Here is a tiny trained network, its code and every weight. The questions are about switching its units off for an input and a target symbol, where a switched-off unit gives its printed mean instead of its output.

import numpy as np


def w(rows, s, z=0):
    codes = np.array(rows[::2]) - 128.0
    scale = np.full(codes.shape[1], s)
    scale[-1] = z or s
    return codes * scale


def f(y):
    return np.maximum(y, 0)


def softmax(a):
    e = np.exp(a - a.max(-1, keepdims=True))
    return e / e.sum(-1, keepdims=True)


def log_softmax(a):
    a = a - a.max(-1, keepdims=True)
    return a - np.log(np.exp(a).sum(-1, keepdims=True))


def net(x, mask):
    ids = ['αγδζηθμξπστφψω'.index(c) for c in x.split()]
    T = len(ids)
    res = E[ids] + P[:T]
    r = res
    for j in range(2):
        rows = slice(2 * j, 2 * j + 2)
        q, k, v = (r @ M[0][rows].T for M in (Q, K, V))
        z = softmax(np.where(np.tri(T) > 0, q @ k.T / 2**0.5, -1e9)) @ v
        o = O[0][rows]
        res = res + np.where(mask[j], z, o[:, -1]) @ o[:, :-1]
    y = f(res @ A[0][:, :-1].T + A[0][:, -1])
    res = res + np.where(mask[2:26], y, B[0][:, -1]) @ B[0][:, :-1]
    return log_softmax(res[-1] @ U[:, :-1].T + U[:, -1])


Q, K, V, O, A, B = {}, {}, {}, {}, {}, {}
E = w([
[135,112,143],'α',
[135,112,143],'γ',
[144,117,142],'δ',
[254,71,121],'ζ',
[136,111,145],'η',
[138,113,143],'θ',
[139,113,145],'μ',
[130,115,152],'ξ',
[126,108,143],'π',
[120,107,146],'σ',
[92,101,148],'τ',
[149,104,119],'φ',
[100,94,106],'ψ',
[137,91,161],'ω',
],0.033)
P = w([
[127,177,96],'0',
[109,152,117],'1',
[102,140,125],'2',
[112,121,123],'3',
[118,107,127],'4',
[120,92,132],'5',
[119,79,138],'6',
[121,67,142],'7',
[126,52,146],'8',
[135,40,147],'9',
[142,26,153],'10',
[142,16,161],'11',
[155,5,166],'12',
],0.013)
Q[0] = w([
[126,174,153],'head 0',
[79,42,195],'head 0',
[116,2,162],'head 1',
[103,181,93],'head 1',
],0.017)
K[0] = w([
[86,197,10],'head 0',
[159,8,114],'head 0',
[125,22,101],'head 1',
[159,181,138],'head 1',
],0.013)
V[0] = w([
[190,95,20],'head 0',
[177,58,248],'head 0',
[154,70,104],'head 1',
[78,92,160],'head 1',
],0.018)
O[0] = w([
[217,87,42,174],'head 0',
[109,243,116,255],'head 0',
[63,1,50,188],'head 1',
[90,34,212,176],'head 1',
],0.0092,0.023)
A[0] = w([
[104,203,171,249],'neuron 0',
[78,165,108,16],'neuron 1',
[90,123,134,107],'neuron 2',
[171,142,128,149],'neuron 3',
[139,104,78,53],'neuron 4',
[156,160,186,84],'neuron 5',
[140,144,109,29],'neuron 6',
[142,136,120,55],'neuron 7',
[132,131,129,160],'neuron 8',
[110,87,117,248],'neuron 9',
[111,249,128,255],'neuron 10',
[165,104,132,115],'neuron 11',
[99,124,88,95],'neuron 12',
[185,143,168,144],'neuron 13',
[126,129,126,155],'neuron 14',
[121,117,140,22],'neuron 15',
[200,144,196,138],'neuron 16',
[94,151,92,108],'neuron 17',
[126,59,110,99],'neuron 18',
[148,104,93,189],'neuron 19',
[115,115,125,177],'neuron 20',
[116,157,147,151],'neuron 21',
[119,76,173,179],'neuron 22',
[110,180,111,150],'neuron 23',
],0.019,0.0071)
B[0] = w([
[52,90,76,199],'neuron 0',
[181,100,123,154],'neuron 1',
[196,110,126,189],'neuron 2',
[98,141,133,152],'neuron 3',
[60,101,138,224],'neuron 4',
[108,91,128,137],'neuron 5',
[142,109,176,148],'neuron 6',
[126,51,136,139],'neuron 7',
[99,123,137,134],'neuron 8',
[128,199,158,253],'neuron 9',
[175,89,56,178],'neuron 10',
[91,144,141,158],'neuron 11',
[144,129,149,194],'neuron 12',
[70,163,110,131],'neuron 13',
[130,137,127,141],'neuron 14',
[111,203,100,132],'neuron 15',
[2,206,153,132],'neuron 16',
[153,97,179,168],'neuron 17',
[160,139,122,246],'neuron 18',
[134,179,188,227],'neuron 19',
[181,154,145,179],'neuron 20',
[84,86,139,156],'neuron 21',
[152,158,156,228],'neuron 22',
[230,103,82,152],'neuron 23',
],0.0087,0.019)
U = w([
[109,171,121,51],'α',
[155,35,157,156],'γ',
[114,182,117,91],'δ',
[102,245,98,151],'ζ',
[113,178,125,30],'η',
[171,135,237,174],'θ',
[115,208,135,225],'μ',
[113,168,130,12],'ξ',
[34,118,208,28],'π',
[108,181,106,144],'σ',
[218,120,133,2],'τ',
[56,165,116,171],'φ',
[99,144,147,106],'ψ',
[75,143,150,153],'ω',
],0.011,0.0051)

Each question gives the input, a string of symbols that net reads in full, and the target symbol t.
The units are the heads (2 rows each of Q, K, V and O) and the neurons (one row each of A and B). Each row of codes is followed by its name. A weight is (code - 128) times the scale printed after its matrix; where a second scale follows, it is the last column's (O, A, B and U).
mask holds one flag per unit, heads first, then neurons. A switched-off unit (its flag False) gives its mean, the last column of its rows in O or B, instead of its output. The means were averaged over made-up inputs and are rounded, as every weight is.
A unit's drop is (log p(t) with every unit on - log p(t) with that unit switched off) / (log p(t) with every unit on - log p(t) with every unit switched off).
The circuit of an input: a set's keep is (log p(t) with only the set's units on - log p(t) with every unit switched off) / (log p(t) with every unit on - log p(t) with every unit switched off). Starting from the 12 units with the biggest drops (on a tie, the unit counted first), units are removed one at a time, each time the one whose removal leaves the highest keep (on an exact tie, the one counted first), for as long as the keep stays at least 0.8.
units of the circuit, in order: the units of the circuit, biggest drop first
most important unit: the unit with the biggest drop
top k neurons: the k neurons with the biggest drops, biggest first
which heads matter: for each layer, one digit per head in row order, 1 if its drop is at least 0.15 and else 0, layers parted by /
input ξ ω ξ, target γ: most important unit : neuron 10
input ω τ ξ ξ, target φ: which heads matter : 01
input ψ τ ψ ψ ψ ω δ ψ, target γ: which heads matter : 10
input π ω ω μ α, target γ: which heads matter : 11
input ψ ξ ψ γ, target θ: which heads matter : 10
input ψ ψ μ ω η, target γ: which heads matter : 11
input δ ξ ξ, target φ: top 2 neurons : [neuron 0; neuron 16]
input ψ μ ψ ψ ξ ψ ψ γ, target θ: units of the circuit, in order : [head 0; neuron 0; neuron 22]
input δ τ ξ τ θ σ τ π, target π: which heads matter : 11
input ψ θ ζ θ, target τ: units of the circuit, in order : [head 1; neuron 23; neuron 17; neuron 10]
input η ξ μ, target φ: which heads matter : 11
input ψ ξ τ, target θ: which heads matter : 10
input ξ ψ ψ φ φ δ ω ξ τ, target γ: which heads matter : 10
input δ μ α τ μ, target π: units of the circuit, in order : [head 0; head 1; neuron 0]
input δ τ θ φ τ ψ φ σ δ δ ψ τ, target θ: which heads matter : 01
input ψ τ φ, target θ: units of the circuit, in order : [head 0; neuron 0]
input σ τ ζ γ, target τ: which heads matter : 01
input τ ξ θ, target π: most important unit : head 0
input τ μ μ τ δ ψ τ α τ ξ, target π: units of the circuit, in order : [head 0; neuron 0]
input ψ ψ ψ ω ψ ψ σ ξ φ δ ω ψ ξ, target γ: most important unit : head 0
input τ ω π η, target γ: top 4 neurons : [neuron 10; neuron 9; neuron 19; neuron 23]
